Below is a small trained network, with its code and all its weights. Each question gives an input and a class and asks what happens when units are switched off, that is, made to give their printed mean instead of their output.

import numpy as np


def w(rows, s, z=0):
    codes = np.array(rows[::2]) - 128.0
    scale = np.full(codes.shape[1], s)
    scale[-1] = z or s
    return codes * scale


def f(y):
    return y / 2 * (1 + np.tanh(0.7978845608 * (y + 0.044715 * y**3)))


def log_softmax(a):
    a = a - a.max(-1, keepdims=True)
    return a - np.log(np.exp(a).sum(-1, keepdims=True))


def net(x, mask):
    res = np.array(x, float).reshape(1, 6) / 4 @ E
    y = f(res @ A[0][:, :-1].T + A[0][:, -1])
    res = res + np.where(mask, y, B[0][:, -1]) @ B[0][:, :-1]
    return log_softmax(res[-1] @ U[:, :-1].T + U[:, -1])


A, B = {}, {}
E = w([
[197,18,201],'x0',
[154,172,88],'x1',
[237,191,254],'x2',
[66,46,131],'x3',
[254,173,101],'x4',
[147,180,102],'x5',
],0.0059)
A[0] = w([
[180,235,161,137],'N1',
[152,241,122,5],'N2',
[168,82,112,65],'N3',
[111,137,115,123],'N4',
[100,187,119,77],'N5',
[120,96,106,232],'N6',
[32,165,162,135],'N7',
[92,175,113,140],'N8',
[167,84,107,155],'N9',
[148,183,117,24],'N10',
[49,108,135,130],'N11',
[87,154,235,95],'N12',
[104,142,120,102],'N13',
[123,97,115,6],'N14',
[122,84,154,42],'N15',
[90,164,131,92],'N16',
[208,134,188,72],'N17',
[88,158,76,167],'N18',
[118,177,152,78],'N19',
[137,97,112,233],'N20',
[148,187,137,20],'N21',
[227,111,188,68],'N22',
[80,153,69,135],'N23',
[84,118,248,91],'N24',
],0.013,0.003)
B[0] = w([
[240,184,119,255],'N1',
[226,192,125,203],'N2',
[67,120,118,145],'N3',
[118,142,133,134],'N4',
[138,192,116,150],'N5',
[77,129,142,173],'N6',
[29,196,72,186],'N7',
[111,184,132,160],'N8',
[57,117,135,161],'N9',
[173,164,123,152],'N10',
[48,146,99,196],'N11',
[141,109,4,171],'N12',
[113,150,126,132],'N13',
[128,142,88,124],'N14',
[119,97,78,143],'N15',
[107,178,111,139],'N16',
[167,47,145,231],'N17',
[91,131,198,185],'N18',
[135,162,88,140],'N19',
[76,109,155,166],'N20',
[202,158,97,157],'N21',
[139,21,164,248],'N22',
[89,120,205,189],'N23',
[119,95,14,186],'N24',
],0.023,0.0074)
U = w([
[163,1,99,78],'0',
[64,28,77,203],'1',
[158,113,78,133],'2',
[102,130,169,191],'3',
[66,120,156,2],'4',
],0.0086,0.0067)

Each question gives the input, the list of numbers given to net, and the class t.
The units are the neurons (one row each of A and B). Each row of codes is followed by its name. A weight is (code - 128) times the scale printed after its matrix; where a second scale follows, it is the last column's (A, B and U).
mask holds one flag per neuron, in row order. A switched-off neuron (its flag False) gives its mean, the last column of its row in B, instead of its output. The means were averaged over made-up inputs and are rounded, as every weight is.
A unit's drop is (log p(t) with every unit on - log p(t) with that unit switched off) / (log p(t) with every unit on - log p(t) with every unit switched off).
The circuit of an input: a set's keep is (log p(t) with only the set's units on - log p(t) with every unit switched off) / (log p(t) with every unit on - log p(t) with every unit switched off). Starting from the 12 units with the biggest drops (on a tie, the unit counted first), units are removed one at a time, each time the one whose removal leaves the highest keep (on an exact tie, the one counted first), for as long as the keep stays at least 0.8.
circuit, biggest first: the units of the circuit, biggest drop first
top k neurons: the k neurons with the biggest drops, biggest first
drop of u: that unit's drop, to one decimal
input [-5,2,4,8,0,5], class 3: circuit, biggest first	(N24 N17)
input [-2,2,5,-1,4,-5], class 0: top 2 neurons	(N22 N17)
input [-5,-6,1,3,4,6], class 3: circuit, biggest first	(N24 N12)
input [-4,-6,5,8,8,6], class 0: circuit, biggest first	(N7 N17)
input [4,4,8,-6,8,-2], class 0: top 2 neurons	(N22 N17)
input [6,8,-4,-1,8,-4], class 1: top 2 neurons	(N1 N9)
input [-5,-2,-4,-8,-7,4], class 4: top 2 neurons	(N7 N1)
input [-6,-2,6,5,-3,4], class 2: top neuron	(N12)
input [3,-1,-2,8,5,-1], class 1: drop of N1	0.3
input [6,-8,-3,1,1,5], class 1: drop of N1	0.3
input [5,8,8,-8,3,8], class 0: drop of N8	0.0
